Below is a small trained network, with its code and all its weights. Each question gives an input and a class and asks what happens when units are switched off, that is, made to give their printed mean instead of their output.

import numpy as np


def w(rows, s, z=0):
    codes = np.array(rows[::2]) - 128.0
    scale = np.full(codes.shape[1], s)
    scale[-1] = z or s
    return codes * scale


def f(y):
    return y / 2 * (1 + np.tanh(0.7978845608 * (y + 0.044715 * y**3)))


def log_softmax(a):
    a = a - a.max(-1, keepdims=True)
    return a - np.log(np.exp(a).sum(-1, keepdims=True))


def net(x, mask):
    res = np.array(x, float).reshape(1, 5) / 4 @ E
    y = f(res @ A[0][:, :-1].T + A[0][:, -1])
    res = res + np.where(mask, y, B[0][:, -1]) @ B[0][:, :-1]
    return log_softmax(res[-1] @ U[:, :-1].T + U[:, -1])


A, B = {}, {}
E = w([
[183,148,219,192,185,140,180],'x0',
[134,117,133,112,133,125,131],'x1',
[141,214,200,59,42,176,114],'x2',
[106,197,101,81,255,163,88],'x3',
[223,76,121,142,126,199,35],'x4',
],0.0072)
A[0] = w([
[189,172,218,179,170,140,176,53],'neuron 1',
[160,80,138,153,63,87,163,61],'neuron 2',
[180,81,121,137,124,185,67,67],'neuron 3',
[131,171,187,80,88,133,103,104],'neuron 4',
[111,139,41,89,79,114,85,42],'neuron 5',
[72,165,136,124,132,84,180,12],'neuron 6',
[95,134,61,100,99,129,131,5],'neuron 7',
[203,106,97,143,114,184,70,73],'neuron 8',
[154,183,175,81,76,151,132,117],'neuron 9',
[133,67,154,185,52,129,141,74],'neuron 10',
[43,161,154,129,136,89,218,77],'neuron 11',
[137,77,147,158,55,106,158,78],'neuron 12',
[122,196,104,103,217,160,102,91],'neuron 13',
[150,82,143,165,34,91,137,63],'neuron 14',
[130,57,93,180,185,80,141,95],'neuron 15',
[22,165,120,112,113,67,187,110],'neuron 16',
[189,131,254,175,197,135,195,28],'neuron 17',
[141,83,139,149,60,123,169,71],'neuron 18',
[66,176,125,103,115,74,217,114],'neuron 19',
[141,175,176,70,76,163,136,116],'neuron 20',
[140,88,154,166,45,109,150,77],'neuron 21',
[127,55,61,162,174,59,133,93],'neuron 22',
[111,136,128,152,121,139,118,128],'neuron 23',
[192,98,110,128,118,167,70,42],'neuron 24',
[145,184,189,80,71,156,130,126],'neuron 25',
[27,149,114,118,113,68,227,123],'neuron 26',
[114,164,192,64,77,158,114,119],'neuron 27',
[105,50,92,156,181,79,145,142],'neuron 28',
[133,89,67,180,159,116,154,87],'neuron 29',
[196,180,191,204,170,148,179,29],'neuron 30',
[104,174,107,115,211,157,84,68],'neuron 31',
[115,178,140,101,236,169,103,93],'neuron 32',
[83,122,43,66,77,103,66,68],'neuron 33',
[90,202,75,97,225,191,46,89],'neuron 34',
[69,104,58,65,81,142,83,51],'neuron 35',
[118,77,152,180,55,112,135,59],'neuron 36',
[163,99,133,145,123,162,60,22],'neuron 37',
[195,103,122,157,113,176,30,92],'neuron 38',
[199,95,74,150,109,224,85,94],'neuron 39',
[124,177,151,66,74,175,126,83],'neuron 40',
[146,196,183,78,64,122,105,108],'neuron 41',
[154,47,134,141,140,189,50,93],'neuron 42',
[55,97,76,74,86,130,67,41],'neuron 43',
[112,29,78,168,188,76,148,120],'neuron 44',
[153,74,140,170,56,109,167,59],'neuron 45',
[137,176,143,94,95,140,111,29],'neuron 46',
],0.0074,0.0025)
B[0] = w([
[153,45,24,188,8,58,220,213],'neuron 1',
[53,99,164,54,98,157,121,177],'neuron 2',
[208,185,194,98,195,82,128,203],'neuron 3',
[107,158,61,184,158,180,86,179],'neuron 4',
[173,57,50,163,74,67,207,179],'neuron 5',
[201,165,188,121,169,95,148,165],'neuron 6',
[184,80,131,147,98,98,182,140],'neuron 7',
[215,179,203,106,194,84,137,210],'neuron 8',
[85,171,58,193,190,194,81,195],'neuron 9',
[38,89,188,45,128,118,139,192],'neuron 10',
[230,173,193,121,175,77,115,217],'neuron 11',
[44,104,167,43,123,144,119,182],'neuron 12',
[15,52,195,21,85,139,138,209],'neuron 13',
[51,102,171,33,122,142,120,196],'neuron 14',
[84,164,53,198,159,229,60,210],'neuron 15',
[243,195,203,98,197,71,130,229],'neuron 16',
[173,9,27,202,1,51,223,238],'neuron 17',
[52,126,160,70,135,132,129,170],'neuron 18',
[223,212,201,109,205,76,119,220],'neuron 19',
[98,162,77,199,167,208,79,197],'neuron 20',
[35,112,180,65,110,133,112,187],'neuron 21',
[90,178,66,219,152,205,48,221],'neuron 22',
[128,129,131,130,134,127,127,128],'neuron 23',
[198,174,168,121,173,79,140,188],'neuron 24',
[86,174,55,202,181,200,43,208],'neuron 25',
[234,207,232,101,195,91,104,246],'neuron 26',
[102,154,65,205,161,199,58,198],'neuron 27',
[111,203,62,212,195,201,50,219],'neuron 28',
[89,161,84,152,156,188,88,177],'neuron 29',
[162,26,41,173,37,62,221,206],'neuron 30',
[31,92,189,38,100,149,119,192],'neuron 31',
[2,73,164,41,68,104,144,216],'neuron 32',
[199,22,44,191,26,53,246,213],'neuron 33',
[19,67,196,32,74,113,136,254],'neuron 34',
[176,48,53,194,41,69,216,198],'neuron 35',
[53,102,166,46,125,136,127,176],'neuron 36',
[187,162,178,123,179,80,137,166],'neuron 37',
[219,171,210,99,196,76,136,234],'neuron 38',
[216,195,207,93,190,75,137,231],'neuron 39',
[112,147,51,189,149,174,87,185],'neuron 40',
[99,184,63,201,184,191,48,202],'neuron 41',
[204,212,172,121,174,109,132,219],'neuron 42',
[177,47,55,186,46,57,197,192],'neuron 43',
[83,187,55,213,187,240,33,241],'neuron 44',
[34,94,183,59,99,138,135,186],'neuron 45',
[103,126,100,180,116,154,107,141],'neuron 46',
],0.0055,0.0049)
U = w([
[94,170,67,203,170,232,51,253],'0',
[244,184,217,91,183,90,127,155],'1',
[1,79,176,14,104,143,131,74],'2',
[183,47,48,186,50,85,215,18],'3',
],0.012,0.0013)

Each question gives the input, the list of numbers given to net, and the class t.
The units are the neurons (one row each of A and B). Each row of codes is followed by its name. A weight is (code - 128) times the scale printed after its matrix; where a second scale follows, it is the last column's (A, B and U).
mask holds one flag per neuron, in row order. A switched-off neuron (its flag False) gives its mean, the last column of its row in B, instead of its output. The means were averaged over made-up inputs and are rounded, as every weight is.
A unit's drop is (log p(t) with every unit on - log p(t) with that unit switched off) / (log p(t) with every unit on - log p(t) with every unit switched off).
unit that matters most: the unit with the biggest drop
top k neurons: the k neurons with the biggest drops, biggest first
drop of u: that unit's drop, to one decimal
input [-6,5,3,-5,-6], class 1: unit that matters most : neuron 26
input [8,-4,7,-6,-7], class 3: top 2 neurons : [neuron 17; neuron 1]
input [-8,-6,7,-2,-8], class 1: top 4 neurons : [neuron 26; neuron 16; neuron 19; neuron 11]
input [-5,1,-5,-4,3], class 0: top 3 neurons : [neuron 44; neuron 22; neuron 17]
input [7,4,2,-6,0], class 3: top 2 neurons : [neuron 17; neuron 1]
input [7,6,-7,3,6], class 0: top 3 neurons : [neuron 44; neuron 15; neuron 28]
input [3,6,-7,-1,8], class 1: top 2 neurons : [neuron 39; neuron 38]
input [4,-6,6,5,6], class 0: top 2 neurons : [neuron 25; neuron 9]
input [3,-6,-1,8,-7], class 2: top 3 neurons : [neuron 32; neuron 13; neuron 34]
input [7,-2,3,-6,3], class 3: top 3 neurons : [neuron 17; neuron 1; neuron 30]
input [8,5,8,-8,6], class 0: top 3 neurons : [neuron 25; neuron 41; neuron 9]
input [-3,-1,-2,0,1], class 3: top 2 neurons : [neuron 25; neuron 41]
input [-3,4,-3,0,4], class 1: drop of neuron 17 : 0.1
input [7,-1,-4,3,-5], class 3: unit that matters most : neuron 17
input [7,-7,8,8,7], class 0: drop of neuron 27 : 0.3
input [4,-1,-4,-6,3], class 2: drop of neuron 40 : 0.0
input [-2,-5,7,-8,4], class 2: drop of neuron 2 : 0.3
